Here is a tiny trained network, its code and every weight. The questions are about switching its units off for an input and a target symbol, where a switched-off unit gives its printed mean instead of its output.

import numpy as np


def w(rows, s, z=0):
    codes = np.array(rows[::2]) - 128.0
    scale = np.full(codes.shape[1], s)
    scale[-1] = z or s
    return codes * scale


def norm(h):
    return h / np.sqrt((h * h).mean(-1, keepdims=True) + 1e-5)


def f(y):
    return y / 2 * (1 + np.tanh(0.7978845608 * (y + 0.044715 * y**3)))


def softmax(a):
    e = np.exp(a - a.max(-1, keepdims=True))
    return e / e.sum(-1, keepdims=True)


def log_softmax(a):
    a = a - a.max(-1, keepdims=True)
    return a - np.log(np.exp(a).sum(-1, keepdims=True))


def net(x, mask):
    ids = ['αγδεθλξπσω'.index(c) for c in x.split()]
    T = len(ids)
    res = E[ids] + P[:T]
    u = 0
    for l in range(2):
        q, k, v = (norm(res) @ M[l].T for M in (Q, K, V))
        z = softmax(np.where(np.tri(T) > 0, q @ k.T / 2**0.5, -1e9)) @ v
        res = res + np.where(mask[u], z, O[l][:, -1]) @ O[l][:, :-1]
        u += 1
        y = f(norm(res) @ A[l][:, :-1].T + A[l][:, -1])
        res = res + np.where(mask[u : u + 4], y, B[l][:, -1]) @ B[l][:, :-1]
        u += 4
    return log_softmax(norm(res)[-1] @ U[:, :-1].T + U[:, -1])


Q, K, V, O, A, B = {}, {}, {}, {}, {}, {}
E = w([
[52,192,122,211],'α',
[130,54,137,158],'γ',
[24,169,121,157],'δ',
[61,32,134,121],'ε',
[139,129,80,80],'θ',
[220,83,98,176],'λ',
[136,115,156,255],'ξ',
[155,111,104,133],'π',
[169,77,95,124],'σ',
[75,90,106,82],'ω',
],0.016)
P = w([
[155,118,93,112],'0',
[162,142,107,203],'1',
[225,120,158,87],'2',
[128,126,88,65],'3',
[114,126,85,179],'4',
[184,133,180,120],'5',
[92,137,132,170],'6',
[123,160,89,254],'7',
[143,133,174,107],'8',
[147,93,107,96],'9',
],0.018)
Q[0] = w([
[147,201,11,102],'0.h0',
[175,168,186,115],'0.h0',
],0.012)
K[0] = w([
[177,172,153,152],'0.h0',
[72,119,121,2],'0.h0',
],0.0094)
V[0] = w([
[59,113,224,1],'0.h0',
[5,88,210,40],'0.h0',
],0.0041)
O[0] = w([
[225,207,133,2,5],'0.h0',
[77,77,90,71,37],'0.h0',
],0.0065,0.0034)
A[0] = w([
[69,211,207,189,151],'0.n0',
[141,18,143,218,166],'0.n1',
[107,129,160,58,97],'0.n2',
[151,254,206,136,253],'0.n3',
],0.0076,0.0079)
B[0] = w([
[121,125,191,12,168],'0.n0',
[98,149,72,39,254],'0.n1',
[160,140,147,234,130],'0.n2',
[153,108,141,64,186],'0.n3',
],0.011,0.0067)
Q[1] = w([
[163,190,254,201],'1.h0',
[227,251,122,197],'1.h0',
],0.0088)
K[1] = w([
[165,87,138,4],'1.h0',
[180,159,144,95],'1.h0',
],0.013)
V[1] = w([
[197,205,44,1],'1.h0',
[85,72,213,62],'1.h0',
],0.0088)
O[1] = w([
[23,96,151,88,253],'1.h0',
[254,248,136,115,85],'1.h0',
],0.014,0.0052)
A[1] = w([
[164,109,90,133,252],'1.n0',
[1,70,217,22,210],'1.n1',
[173,86,249,48,14],'1.n2',
[101,73,108,61,126],'1.n3',
],0.009,0.0029)
B[1] = w([
[201,80,103,60,136],'1.n0',
[197,121,144,161,253],'1.n1',
[2,61,134,229,148],'1.n2',
[198,218,189,158,180],'1.n3',
],0.0076,0.018)
U = w([
[174,124,179,237,165],'α',
[187,180,111,52,79],'γ',
[102,126,144,104,3],'δ',
[126,148,120,88,19],'ε',
[193,95,197,25,222],'θ',
[7,171,75,98,197],'λ',
[158,188,122,94,68],'ξ',
[123,94,181,143,197],'π',
[187,215,109,93,81],'σ',
[113,134,123,136,28],'ω',
],0.011,0.0041)

Each question gives the input, a string of symbols that net reads in full, and the target symbol t.
The units are the heads (2 rows each of Q, K, V and O) and the neurons (one row each of A and B). Each row of codes is followed by its name. A weight is (code - 128) times the scale printed after its matrix; where a second scale follows, it is the last column's (O, A, B and U).
mask holds one flag per unit, layer by layer, with each layer's heads first. A switched-off unit (its flag False) gives its mean, the last column of its rows in O or B, instead of its output. The means were averaged over made-up inputs and are rounded, as every weight is.
A unit's drop is (log p(t) with every unit on - log p(t) with that unit switched off) / (log p(t) with every unit on - log p(t) with every unit switched off).
The circuit of an input: a set's keep is (log p(t) with only the set's units on - log p(t) with every unit switched off) / (log p(t) with every unit on - log p(t) with every unit switched off). Starting from all 10 units, units are removed one at a time, each time the one whose removal leaves the highest keep (on an exact tie, the one counted first), for as long as the keep stays at least 0.8.
circuit, biggest first: the units of the circuit, biggest drop first
most important unit: the unit with the biggest drop
k most important neurons: the k neurons with the biggest drops, biggest first
top k neurons in layer l: the k neurons of layer l with the biggest drops, biggest first
input ω α ω ω ε π ω ω π, target π: most important unit : 0.n1
input ω ε ω ε ε ξ, target θ: 2 most important neurons : [0.n3; 0.n1]
input ω θ π δ ω π ω, target θ: 4 most important neurons : [0.n0; 1.n2; 1.n1; 0.n3]
input ω ε θ ω ε ω, target α: top 3 neurons in layer 0 : [0.n1; 0.n0; 0.n2]
input θ ω π δ ω ω δ ε, target λ: 2 most important neurons : [0.n1; 1.n1]
input ε π λ ε δ ω ω γ π, target π: circuit, biggest first : [0.n1; 1.n2; 0.h0]
input ω π ω ω π ω δ π ω θ, target λ: top 3 neurons in layer 0 : [0.n0; 0.n1; 0.n3]
input ω θ π θ ω ω π, target θ: circuit, biggest first : [0.n0; 1.n2]
input π θ ω δ ω σ γ, target θ: top 3 neurons in layer 0 : [0.n0; 0.n1; 0.n3]
input ω π ξ ω ε ω σ γ, target λ: circuit, biggest first : [1.n1; 0.n1]
input ε ω ε δ δ ε, target α: 4 most important neurons : [1.n2; 0.n3; 0.n2; 0.n0]
input π ω ω ε ω ω γ, target θ: 2 most important neurons : [0.n1; 1.n2]
input π ω ω σ π π ω λ π, target α: top 3 neurons in layer 0 : [0.n1; 0.n0; 0.n2]
input ω σ ξ ω γ ω ω λ, target λ: most important unit : 1.n1
input ω ω π ε ω δ ε, target θ: top 3 neurons in layer 1 : [1.n2; 1.n1; 1.n3]
input ε ε ω α δ ε ω, target σ: circuit, biggest first : [1.h0; 0.n0]
input α θ ω ε ε ω ω ε ε, target α: 2 most important neurons : [0.n1; 1.n2]
input π ω α, target θ: 2 most important neurons : [0.n3; 0.n0]
input π ω π γ π λ ω ε, target λ: 2 most important neurons : [1.n1; 0.n1]
input π α ω ω γ, target λ: top 2 neurons in layer 0 : [0.n1; 0.n3]
input ω δ ω π ω σ ω, target θ: 2 most important neurons : [0.n0; 1.n2]
input ω λ π π ω ξ θ, target θ: circuit, biggest first : [0.n1; 1.n2]
input ω ω ω π π ω θ π ω, target α: most important unit : 0.n2
input ξ ω ω ω σ, target λ: circuit, biggest first : [0.n1; 1.n1]
input π δ δ γ π ε ω ξ, target λ: top 3 neurons in layer 1 : [1.n1; 1.n3; 1.n0]
input ε ω α ε ω ω ε, target θ: circuit, biggest first : [0.n1; 1.h0]
input ω ξ λ ω α δ, target θ: 2 most important neurons : [0.n3; 0.n0]
input ω π ω ε ω ω π ω π, target α: circuit, biggest first : [0.n1; 0.h0; 1.n2]
